Below is a small trained network, with its code and all its weights. Each question gives an input and a target symbol and asks what happens when units are switched off, that is, made to give their printed mean instead of their output.

import numpy as np


def w(rows, s, z=0):
    codes = np.array(rows[::2]) - 128.0
    scale = np.full(codes.shape[1], s)
    scale[-1] = z or s
    return codes * scale


def f(y):
    return y / 2 * (1 + np.tanh(0.7978845608 * (y + 0.044715 * y**3)))


def softmax(a):
    e = np.exp(a - a.max(-1, keepdims=True))
    return e / e.sum(-1, keepdims=True)


def log_softmax(a):
    a = a - a.max(-1, keepdims=True)
    return a - np.log(np.exp(a).sum(-1, keepdims=True))


def net(x, mask):
    ids = ['ΓΨαβδεζημπτ'.index(c) for c in x.split()]
    T = len(ids)
    res = E[ids] + P[:T]
    r = res
    for j in range(3):
        rows = slice(2 * j, 2 * j + 2)
        q, k, v = (r @ M[0][rows].T for M in (Q, K, V))
        z = softmax(np.where(np.tri(T) > 0, q @ k.T / 2**0.5, -1e9)) @ v
        o = O[0][rows]
        res = res + np.where(mask[j], z, o[:, -1]) @ o[:, :-1]
    y = f(res @ A[0][:, :-1].T + A[0][:, -1])
    res = res + np.where(mask[3:15], y, B[0][:, -1]) @ B[0][:, :-1]
    return log_softmax(res[-1] @ U[:, :-1].T + U[:, -1])


Q, K, V, O, A, B = {}, {}, {}, {}, {}, {}
E = w([
[157,106,138,54],'Γ',
[116,20,110,146],'Ψ',
[118,82,208,157],'α',
[53,71,127,153],'β',
[125,128,176,227],'δ',
[183,190,216,174],'ε',
[65,27,254,34],'ζ',
[68,110,149,206],'η',
[68,142,155,176],'μ',
[10,172,181,181],'π',
[150,209,194,155],'τ',
],0.012)
P = w([
[196,182,53,75],'0',
[166,60,240,161],'1',
[155,76,253,180],'2',
[159,98,242,173],'3',
[144,98,239,164],'4',
[159,115,249,175],'5',
[162,118,238,169],'6',
[164,140,243,168],'7',
[162,141,234,160],'8',
[158,146,232,147],'9',
[141,148,218,120],'10',
[135,151,220,113],'11',
[146,147,213,141],'12',
[142,101,223,198],'13',
],0.0044)
Q[0] = w([
[154,126,46,143],'h0',
[146,49,253,123],'h0',
[114,136,159,167],'h1',
[175,88,113,147],'h1',
[120,126,135,153],'h2',
[146,136,102,130],'h2',
],0.029)
K[0] = w([
[100,107,185,147],'h0',
[117,211,5,164],'h0',
[71,148,116,149],'h1',
[107,62,131,136],'h1',
[149,139,137,112],'h2',
[141,96,138,170],'h2',
],0.025)
V[0] = w([
[85,187,23,144],'h0',
[7,142,163,30],'h0',
[74,190,126,124],'h1',
[187,144,174,108],'h1',
[173,178,179,79],'h2',
[130,218,99,124],'h2',
],0.02)
O[0] = w([
[91,181,83,127,62],'h0',
[113,138,141,3,124],'h0',
[93,123,169,134,203],'h1',
[159,107,142,150,119],'h1',
[178,160,144,102,249],'h2',
[131,188,133,153,3],'h2',
],0.02,0.0052)
A[0] = w([
[212,131,2,104,193],'n0',
[145,81,179,196,2],'n1',
[97,176,83,77,70],'n2',
[137,109,80,47,91],'n3',
[200,186,150,126,83],'n4',
[166,109,91,124,77],'n5',
[107,183,48,156,101],'n6',
[167,85,134,181,219],'n7',
[165,134,94,116,76],'n8',
[194,70,73,93,176],'n9',
[100,73,150,129,140],'n10',
[120,127,126,226,48],'n11',
],0.0077,0.0071)
B[0] = w([
[64,184,164,94,142],'n0',
[70,118,179,3,199],'n1',
[156,74,130,85,148],'n2',
[150,113,97,207,163],'n3',
[93,106,133,150,146],'n4',
[191,82,104,55,125],'n5',
[126,52,176,156,125],'n6',
[186,145,61,194,252],'n7',
[108,110,151,13,118],'n8',
[109,156,121,79,190],'n9',
[107,117,89,169,189],'n10',
[113,150,106,48,173],'n11',
],0.019,0.011)
U = w([
[141,167,142,129,254],'Γ',
[78,100,41,165,224],'Ψ',
[114,42,98,157,158],'α',
[6,124,103,127,158],'β',
[64,152,12,125,40],'δ',
[140,160,74,105,135],'ε',
[131,72,73,141,25],'ζ',
[56,138,67,185,187],'η',
[2,156,139,128,112],'μ',
[76,83,92,79,5],'π',
[138,189,87,157,74],'τ',
],0.0079,0.0057)

Each question gives the input, a string of symbols that net reads in full, and the target symbol t.
The units are the heads (2 rows each of Q, K, V and O) and the neurons (one row each of A and B). Each row of codes is followed by its name. A weight is (code - 128) times the scale printed after its matrix; where a second scale follows, it is the last column's (O, A, B and U).
mask holds one flag per unit, heads first, then neurons. A switched-off unit (its flag False) gives its mean, the last column of its rows in O or B, instead of its output. The means were averaged over made-up inputs and are rounded, as every weight is.
A unit's drop is (log p(t) with every unit on - log p(t) with that unit switched off) / (log p(t) with every unit on - log p(t) with every unit switched off).
The circuit of an input: a set's keep is (log p(t) with only the set's units on - log p(t) with every unit switched off) / (log p(t) with every unit on - log p(t) with every unit switched off). Starting from the 12 units with the biggest drops (on a tie, the unit counted first), units are removed one at a time, each time the one whose removal leaves the highest keep (on an exact tie, the one counted first), for as long as the keep stays at least 0.8.
units of the circuit, in order: the units of the circuit, biggest drop first
top k neurons: the k neurons with the biggest drops, biggest first
heads that matter: for each layer, one digit per head in row order, 1 if its drop is at least 0.15 and else 0, layers parted by /
input ζ ζ α Ψ, target π: units of the circuit, in order : [n1, h0]
input β η η η β π η τ, target μ: units of the circuit, in order : [n7, h0]
input ζ α τ, target α: top neuron : [n7]
input π δ ε ζ β ζ Γ, target π: units of the circuit, in order : [h0, n2]
input δ Ψ η, target δ: units of the circuit, in order : [n11, h0, n7, n1]
input π π α τ η τ η Ψ η α ζ π α, target π: top 3 neurons : [n2, n7, n10]
input α π π α α Ψ η ζ Ψ α, target α: heads that matter : 101
input ε β η α ζ π ε Ψ, target ε: heads that matter : 110
input μ Ψ Γ ε π η τ, target μ: heads that matter : 110
input ζ β μ α π α π ζ η δ, target α: units of the circuit, in order : [h2, n11]
input π β η α α μ μ Γ α Ψ Ψ, target π: heads that matter : 110
input ε α ζ β, target ε: heads that matter : 111
input δ μ Ψ α, target δ: units of the circuit, in order : [h0, n11, n7, n1]
input η η α α μ η δ, target η: top 2 neurons : [n1, n2]
input α π ζ η Γ δ ζ Ψ ε ε, target α: units of the circuit, in order : [h0]
input μ π β α ζ π π ζ β, target β: units of the circuit, in order : [n7, h0]
input ε Γ η η α Γ δ, target ε: heads that matter : 100
input ζ α μ η, target α: units of the circuit, in order : [h0, h2]
input β τ Γ Ψ μ π η δ π β μ, target β: heads that matter : 111
input ζ π δ Ψ ζ τ α, target α: units of the circuit, in order : [h0]
input α π ζ δ, target α: units of the circuit, in order : [h0, h2]
